Below is a small trained network, with its code and all its weights. Each question gives an input and a class and asks what happens when units are switched off, that is, made to give their printed mean instead of their output.

import numpy as np


def w(rows, s, z=0):
    codes = np.array(rows[::2]) - 128.0
    scale = np.full(codes.shape[1], s)
    scale[-1] = z or s
    return codes * scale


def f(y):
    return np.maximum(y, 0)


def log_softmax(a):
    a = a - a.max(-1, keepdims=True)
    return a - np.log(np.exp(a).sum(-1, keepdims=True))


def net(x, mask):
    res = np.array(x, float).reshape(1, 6) / 4 @ E
    y = f(res @ A[0][:, :-1].T + A[0][:, -1])
    res = res + np.where(mask, y, B[0][:, -1]) @ B[0][:, :-1]
    return log_softmax(res[-1] @ U[:, :-1].T + U[:, -1])


A, B = {}, {}
E = w([
[130,127,125,124,126,128,128],'x0',
[90,198,175,92,59,2,155],'x1',
[129,79,255,57,96,195,216],'x2',
[127,126,126,125,126,128,128],'x3',
[130,132,134,137,136,128,127],'x4',
[99,248,103,113,36,227,142],'x5',
],0.0094)
A[0] = w([
[126,125,96,133,116,126,120,141],'n0',
[126,147,4,157,148,65,88,142],'n1',
[115,71,221,131,92,165,154,144],'n2',
[115,175,152,122,101,44,154,43],'n3',
[128,182,86,137,114,159,147,103],'n4',
[111,91,218,86,134,156,162,116],'n5',
[113,217,113,103,87,204,115,19],'n6',
[137,130,163,103,119,39,123,57],'n7',
[142,119,135,143,117,127,159,75],'n8',
[113,168,156,119,113,60,138,2],'n9',
[149,79,54,101,155,194,137,21],'n10',
[127,22,139,129,180,53,116,74],'n11',
[129,64,99,158,178,207,101,35],'n12',
[84,160,75,142,181,104,110,111],'n13',
[133,92,131,158,155,151,126,66],'n14',
[129,54,141,127,152,77,121,50],'n15',
[106,91,150,79,125,141,140,145],'n16',
],0.019,0.0037)
B[0] = w([
[155,145,142,130,147,143,117,153],'n0',
[215,108,130,143,125,66,63,253],'n1',
[200,129,117,144,118,88,76,234],'n2',
[55,135,117,133,120,161,76,203],'n3',
[135,103,135,99,113,126,188,190],'n4',
[183,106,123,163,158,105,77,236],'n5',
[127,123,117,84,142,127,248,233],'n6',
[64,151,129,106,101,142,105,199],'n7',
[121,104,103,98,108,84,105,141],'n8',
[59,121,130,149,135,158,96,184],'n9',
[63,154,132,145,121,142,85,198],'n10',
[148,126,110,88,125,141,251,240],'n11',
[28,137,136,134,98,138,88,217],'n12',
[186,130,148,183,170,167,111,192],'n13',
[89,141,121,88,124,139,98,164],'n14',
[136,131,139,101,132,142,211,199],'n15',
[166,155,151,173,150,137,117,183],'n16',
],0.025,0.02)
U = w([
[238,74,146,196,129,68,80,174],'0',
[150,90,121,89,102,129,254,178],'1',
[24,134,140,161,69,164,73,7],'2',
],0.0083,0.0021)

Each question gives the input, the list of numbers given to net, and the class t.
The units are the neurons (one row each of A and B). Each row of codes is followed by its name. A weight is (code - 128) times the scale printed after its matrix; where a second scale follows, it is the last column's (A, B and U).
mask holds one flag per neuron, in row order. A switched-off neuron (its flag False) gives its mean, the last column of its row in B, instead of its output. The means were averaged over made-up inputs and are rounded, as every weight is.
A unit's drop is (log p(t) with every unit on - log p(t) with that unit switched off) / (log p(t) with every unit on - log p(t) with every unit switched off).
The circuit of an input: a set's keep is (log p(t) with only the set's units on - log p(t) with every unit switched off) / (log p(t) with every unit on - log p(t) with every unit switched off). Starting from the 12 units with the biggest drops (on a tie, the unit counted first), units are removed one at a time, each time the one whose removal leaves the highest keep (on an exact tie, the one counted first), for as long as the keep stays at least 0.8.
units of the circuit, in order: the units of the circuit, biggest drop first
k most important neurons: the k neurons with the biggest drops, biggest first
drop of u: that unit's drop, to one decimal
input [3,4,2,1,-4,-4], class 1: units of the circuit, in order	(n11)
input [1,2,8,-6,-8,8], class 0: 3 most important neurons	(n2; n5; n11)
input [-2,-8,5,3,0,-6], class 2: 2 most important neurons	(n12; n10)
input [6,8,-3,-3,6,-6], class 2: 3 most important neurons	(n3; n7; n9)
input [-2,3,2,-7,2,-3], class 1: 4 most important neurons	(n1; n12; n10; n11)
input [-8,2,-6,3,-8,7], class 1: 4 most important neurons	(n6; n4; n5; n2)
input [-4,-1,6,-8,-3,5], class 0: 2 most important neurons	(n2; n11)
input [8,7,5,-5,-4,-2], class 2: 3 most important neurons	(n3; n7; n1)
input [0,2,1,-6,2,-2], class 1: 2 most important neurons	(n1; n12)
input [-3,7,-4,7,-2,-8], class 1: 2 most important neurons	(n11; n15)
input [-3,-4,1,2,-4,-3], class 2: 2 most important neurons	(n6; n12)
input [-5,-6,-6,8,8,8], class 1: 2 most important neurons	(n6; n4)
input [-2,8,5,-5,0,-8], class 1: 2 most important neurons	(n11; n15)
input [-3,-6,-1,0,-4,-5], class 2: units of the circuit, in order	(n12)
input [-3,8,-3,3,-7,7], class 2: 4 most important neurons	(n3; n11; n9; n15)
input [2,6,-5,4,7,0], class 2: 2 most important neurons	(n3; n9)
input [-6,8,-6,2,-1,8], class 1: 4 most important neurons	(n6; n4; n12; n10)
input [7,-4,1,-7,-5,5], class 1: drop of n6	2.0
input [-5,-6,1,-8,-3,-4], class 2: drop of n12	0.8
input [0,-3,0,-6,5,-3], class 1: drop of n11	0.8
input [2,0,7,5,-8,5], class 0: drop of n4	0.0
